Below are the code and all the weights of a small trained network. Each question names an input and a class and asks about switching units off, where a switched-off unit gives its printed mean instead of its output.

import numpy as np


def w(rows, s, z=0):
    codes = np.array(rows[::2]) - 128.0
    scale = np.full(codes.shape[1], s)
    scale[-1] = z or s
    return codes * scale


def f(y):
    return y / 2 * (1 + np.tanh(0.7978845608 * (y + 0.044715 * y**3)))


def log_softmax(a):
    a = a - a.max(-1, keepdims=True)
    return a - np.log(np.exp(a).sum(-1, keepdims=True))


def net(x, mask):
    res = np.array(x, float).reshape(1, 8) / 4 @ E
    y = f(res @ A[0][:, :-1].T + A[0][:, -1])
    res = res + np.where(mask, y, B[0][:, -1]) @ B[0][:, :-1]
    return log_softmax(res[-1] @ U[:, :-1].T + U[:, -1])


A, B = {}, {}
E = w([
[72,108,83,183,203,87,122,149,145,169,87,120],'x0',
[92,196,51,116,141,84,140,82,102,82,136,38],'x1',
[156,106,40,74,121,88,173,177,91,63,148,124],'x2',
[110,68,101,159,87,43,254,157,165,118,176,154],'x3',
[168,124,102,187,160,215,96,89,141,193,200,230],'x4',
[71,106,123,84,132,94,125,176,211,127,159,148],'x5',
[136,164,155,53,161,158,170,194,143,186,109,148],'x6',
[140,224,107,82,243,122,132,111,115,188,38,180],'x7',
],0.0083)
A[0] = w([
[93,173,106,33,105,110,89,149,125,79,76,56,254],'N0',
[154,43,100,181,71,161,155,174,108,185,185,153,229],'N1',
[76,113,139,36,192,30,204,190,185,164,123,184,220],'N2',
[84,130,75,99,130,93,145,179,158,142,65,148,110],'N3',
[72,158,126,188,147,77,97,101,125,124,51,49,147],'N4',
[107,162,110,68,184,135,136,103,37,181,47,109,102],'N5',
[172,101,254,130,120,180,131,129,166,186,95,185,237],'N6',
],0.0077,0.0037)
B[0] = w([
[115,106,108,149,112,134,133,171,139,20,158,122,238],'N0',
[123,153,136,100,168,116,143,118,136,48,135,151,230],'N1',
[132,55,245,138,160,156,122,100,172,88,97,162,255],'N2',
[133,139,157,112,152,72,138,93,137,125,83,121,175],'N3',
[147,103,131,97,137,99,129,92,129,83,112,122,212],'N4',
[77,109,113,117,98,127,97,115,146,58,173,154,218],'N5',
[91,176,194,104,110,145,65,161,84,160,214,143,245],'N6',
],0.013,0.0099)
U = w([
[113,155,82,145,98,72,194,106,143,119,138,82,74],'0',
[150,74,84,129,53,149,162,188,168,252,64,87,15],'1',
[147,108,99,99,100,132,162,185,154,245,69,54,1],'2',
[118,106,145,146,164,120,146,73,152,95,94,131,140],'3',
[144,191,142,148,162,199,86,141,130,183,139,156,166],'4',
[69,122,136,107,72,130,115,153,145,87,179,119,161],'5',
],0.015,0.01)

Each question gives the input, the list of numbers given to net, and the class t.
The units are the neurons (one row each of A and B). Each row of codes is followed by its name. A weight is (code - 128) times the scale printed after its matrix; where a second scale follows, it is the last column's (A, B and U).
mask holds one flag per neuron, in row order. A switched-off neuron (its flag False) gives its mean, the last column of its row in B, instead of its output. The means were averaged over made-up inputs and are rounded, as every weight is.
A unit's drop is (log p(t) with every unit on - log p(t) with that unit switched off) / (log p(t) with every unit on - log p(t) with every unit switched off).
The circuit of an input: a set's keep is (log p(t) with only the set's units on - log p(t) with every unit switched off) / (log p(t) with every unit on - log p(t) with every unit switched off). Starting from all 7 units, units are removed one at a time, each time the one whose removal leaves the highest keep (on an exact tie, the one counted first), for as long as the keep stays at least 0.8.
circuit, biggest first: the units of the circuit, biggest drop first
unit that matters most: the unit with the biggest drop
top k neurons: the k neurons with the biggest drops, biggest first
drop when u is switched off: that unit's drop, to one decimal
input [3,4,3,2,-4,-6,0,-5], class 0: circuit, biggest first	N6, N2
input [-5,-8,4,0,6,2,-4,0], class 4: unit that matters most	N0
input [1,6,-4,5,-5,-6,1,0], class 0: circuit, biggest first	N2, N6
input [4,-2,-8,-1,-2,0,1,0], class 4: circuit, biggest first	N0, N6
input [4,3,2,-8,2,6,7,5], class 3: top 3 neurons	N2, N3, N6
input [3,7,-2,5,6,-2,-4,-6], class 0: circuit, biggest first	N2, N6
input [-2,6,-5,-3,4,0,0,6], class 5: top 2 neurons	N5, N2
input [6,6,-2,-7,6,-1,2,-5], class 4: top 2 neurons	N2, N0
input [1,3,4,5,-1,5,-3,-4], class 3: top 3 neurons	N6, N2, N5
input [6,-6,-7,5,3,0,7,-4], class 4: top 3 neurons	N6, N0, N5
input [0,3,7,-7,7,5,8,6], class 3: top 3 neurons	N2, N6, N3
input [-1,5,-6,-3,-5,-4,-2,6], class 5: top 3 neurons	N5, N0, N2
input [-8,6,-2,2,6,-5,8,-2], class 4: top 2 neurons	N0, N5
input [-6,4,1,2,6,-5,8,0], class 4: circuit, biggest first	N0
input [7,7,-2,3,7,-5,8,-3], class 0: drop when N2 is switched off	0.8
input [-4,-7,7,4,0,2,1,8], class 3: drop when N2 is switched off	0.6
input [-6,1,0,0,3,1,4,3], class 4: drop when N0 is switched off	0.2
